Below is a small trained network, with its code and all its weights. Each question gives an input and a class and asks what happens when units are switched off, that is, made to give their printed mean instead of their output.

import numpy as np


def w(rows, s, z=0):
    codes = np.array(rows[::2]) - 128.0
    scale = np.full(codes.shape[1], s)
    scale[-1] = z or s
    return codes * scale


def norm(h):
    return h / np.sqrt((h * h).mean(-1, keepdims=True) + 1e-5)


def f(y):
    return np.maximum(y, 0)


def log_softmax(a):
    a = a - a.max(-1, keepdims=True)
    return a - np.log(np.exp(a).sum(-1, keepdims=True))


def net(x, mask):
    res = np.array(x, float).reshape(1, 8) / 4 @ E
    u = 0
    for l in range(3):
        y = f(norm(res) @ A[l][:, :-1].T + A[l][:, -1])
        res = res + np.where(mask[u : u + 9], y, B[l][:, -1]) @ B[l][:, :-1]
        u += 9
    return log_softmax(norm(res)[-1] @ U[:, :-1].T + U[:, -1])


A, B = {}, {}
E = w([
[134,131,131,128,128,130,127,125,126],'x0',
[127,128,129,122,125,127,127,128,127],'x1',
[127,127,127,129,129,127,127,128,131],'x2',
[33,159,211,100,208,187,92,123,143],'x3',
[131,128,127,124,128,129,125,128,126],'x4',
[214,138,92,71,175,253,188,220,101],'x5',
[113,125,217,171,81,69,50,254,100],'x6',
[129,126,130,128,129,127,128,127,124],'x7',
],0.0035)
A[0] = w([
[89,90,119,145,138,140,137,95,142,15],'0.n1',
[104,138,169,132,148,112,98,182,130,40],'0.n2',
[123,165,146,137,154,146,107,123,154,72],'0.n3',
[148,120,140,135,134,132,113,206,109,5],'0.n4',
[86,149,145,140,144,131,118,90,142,24],'0.n5',
[96,134,173,119,150,168,128,137,168,100],'0.n6',
[107,114,112,155,128,100,122,3,147,94],'0.n7',
[73,136,177,113,182,159,114,116,112,157],'0.n8',
[143,141,102,79,131,142,151,172,79,99],'0.n9',
],0.0058,0.0025)
B[0] = w([
[140,177,144,64,122,54,120,110,163,145],'0.n1',
[104,153,130,111,45,144,162,119,37,192],'0.n2',
[152,95,70,118,136,100,101,129,92,154],'0.n3',
[134,155,106,77,106,77,141,252,109,180],'0.n4',
[181,134,170,111,107,90,116,60,228,162],'0.n5',
[134,173,106,95,134,188,161,116,53,190],'0.n6',
[109,193,79,21,108,19,177,225,94,252],'0.n7',
[102,167,143,89,225,150,59,110,198,230],'0.n8',
[175,143,145,165,116,137,143,129,244,207],'0.n9',
],0.0038)
A[1] = w([
[141,80,69,128,110,120,183,166,76,36],'1.n1',
[27,141,175,67,132,65,91,54,95,48],'1.n2',
[74,161,90,145,79,70,138,113,130,23],'1.n3',
[47,132,133,112,215,164,140,85,183,136],'1.n4',
[92,97,199,239,79,56,50,188,108,75],'1.n5',
[169,158,176,124,110,121,71,176,102,118],'1.n6',
[84,74,107,126,43,35,174,77,86,9],'1.n7',
[86,129,252,171,197,125,70,192,193,68],'1.n8',
[71,172,205,88,120,190,55,99,125,69],'1.n9',
],0.0045,0.0016)
B[1] = w([
[63,110,146,161,103,80,153,139,168,187],'1.n1',
[135,163,140,220,46,123,178,161,195,243],'1.n2',
[192,113,146,119,133,131,85,118,50,198],'1.n3',
[248,83,155,128,210,107,17,161,136,212],'1.n4',
[168,78,133,163,167,210,89,60,169,252],'1.n5',
[83,104,140,104,51,98,99,152,166,207],'1.n6',
[165,136,104,82,140,164,98,108,3,225],'1.n7',
[70,138,72,142,61,187,246,148,110,214],'1.n8',
[77,123,84,193,77,109,214,67,109,215],'1.n9',
],0.0046,0.0037)
A[2] = w([
[112,197,161,99,204,95,70,85,177,3],'2.n1',
[62,157,157,135,102,162,155,146,112,66],'2.n2',
[68,138,148,125,120,92,126,83,226,108],'2.n3',
[169,65,167,146,113,88,59,184,158,25],'2.n4',
[182,58,112,161,163,188,193,98,185,95],'2.n5',
[160,140,95,103,75,175,217,112,142,170],'2.n6',
[84,87,169,237,74,128,77,69,104,83],'2.n7',
[66,148,178,50,203,188,120,161,88,139],'2.n8',
[162,42,145,117,146,182,3,69,101,107],'2.n9',
],0.006,0.0023)
B[2] = w([
[186,139,132,92,140,106,204,192,253,172],'2.n1',
[47,168,129,127,136,128,103,133,92,178],'2.n2',
[103,224,197,133,170,125,167,176,195,178],'2.n3',
[218,82,151,153,92,152,167,169,177,182],'2.n4',
[54,61,75,166,156,124,121,73,179,210],'2.n5',
[64,127,166,176,120,84,114,93,107,253],'2.n6',
[144,114,185,165,225,194,110,84,98,230],'2.n7',
[153,118,92,47,100,113,60,135,49,197],'2.n8',
[198,93,152,109,150,150,75,50,41,192],'2.n9',
],0.006,0.0047)
U = w([
[151,169,63,85,62,10,152,87,30,247],'0',
[143,225,159,79,162,60,176,152,252,119],'1',
[68,49,51,230,143,113,185,49,199,136],'2',
[172,103,64,45,226,193,75,90,137,143],'3',
[234,65,181,187,118,153,68,63,41,170],'4',
[26,192,219,230,148,186,124,102,136,73],'5',
[181,76,131,177,37,129,168,247,192,135],'6',
[53,177,123,47,81,170,89,210,13,2],'7',
],0.011,0.00097)

Each question gives the input, the list of numbers given to net, and the class t.
The units are the neurons (one row each of A and B). Each row of codes is followed by its name. A weight is (code - 128) times the scale printed after its matrix; where a second scale follows, it is the last column's (A, B and U).
mask holds one flag per neuron, layer by layer. A switched-off neuron (its flag False) gives its mean, the last column of its row in B, instead of its output. The means were averaged over made-up inputs and are rounded, as every weight is.
A unit's drop is (log p(t) with every unit on - log p(t) with that unit switched off) / (log p(t) with every unit on - log p(t) with every unit switched off).
The circuit of an input: a set's keep is (log p(t) with only the set's units on - log p(t) with every unit switched off) / (log p(t) with every unit on - log p(t) with every unit switched off). Starting from the 12 units with the biggest drops (on a tie, the unit counted first), units are removed one at a time, each time the one whose removal leaves the highest keep (on an exact tie, the one counted first), for as long as the keep stays at least 0.8.
circuit, biggest first: the units of the circuit, biggest drop first
most important unit: the unit with the biggest drop
top k neurons: the k neurons with the biggest drops, biggest first
k most important neurons of layer l: the k neurons of layer l with the biggest drops, biggest first
drop of u: that unit's drop, to one decimal
input [-3,6,-5,0,3,4,1,-7], class 6: top 4 neurons -> (0.n4, 0.n9, 1.n9, 1.n5)
input [8,8,1,-4,6,0,-6,2], class 0: circuit, biggest first -> (0.n7, 1.n5)
input [1,0,-5,-2,6,-1,-7,-3], class 0: circuit, biggest first -> (0.n7)
input [0,-1,-3,0,8,-5,0,-7], class 0: top 4 neurons -> (0.n7, 1.n7, 0.n8, 1.n3)
input [7,6,-4,4,0,5,1,-2], class 7: top 3 neurons -> (1.n5, 2.n8, 1.n8)
input [0,-7,5,4,-4,5,1,-6], class 7: top 2 neurons -> (1.n5, 2.n8)
input [-8,5,4,0,-8,-4,-7,-8], class 0: top 3 neurons -> (0.n7, 0.n8, 1.n7)
input [5,2,-3,0,4,-7,-8,0], class 0: top 3 neurons -> (0.n7, 1.n7, 0.n8)
input [7,2,-8,2,-2,-6,0,8], class 1: top 2 neurons -> (0.n7, 0.n5)
input [-3,3,-7,5,3,2,0,-2], class 3: top 2 neurons -> (1.n4, 0.n8)
input [7,-3,-1,0,7,-5,-6,-3], class 0: 2 most important neurons of layer 1 -> (1.n7, 1.n3)
input [1,7,-8,4,-1,4,1,2], class 7: 3 most important neurons of layer 1 -> (1.n5, 1.n8, 1.n9)
input [-3,2,8,7,-3,1,-2,6], class 3: 3 most important neurons of layer 0 -> (0.n7, 0.n6, 0.n3)
input [1,-6,4,7,4,3,8,-4], class 7: most important unit -> 2.n8
input [5,-7,4,5,-5,2,7,2], class 7: top 2 neurons -> (0.n4, 2.n8)
input [2,0,-2,-4,4,-6,-6,3], class 0: drop of 0.n7 -> 0.1
input [4,-7,8,-1,-7,6,2,3], class 6: drop of 0.n4 -> 0.2
input [8,0,0,-8,8,-1,2,-4], class 4: drop of 0.n7 -> 0.4
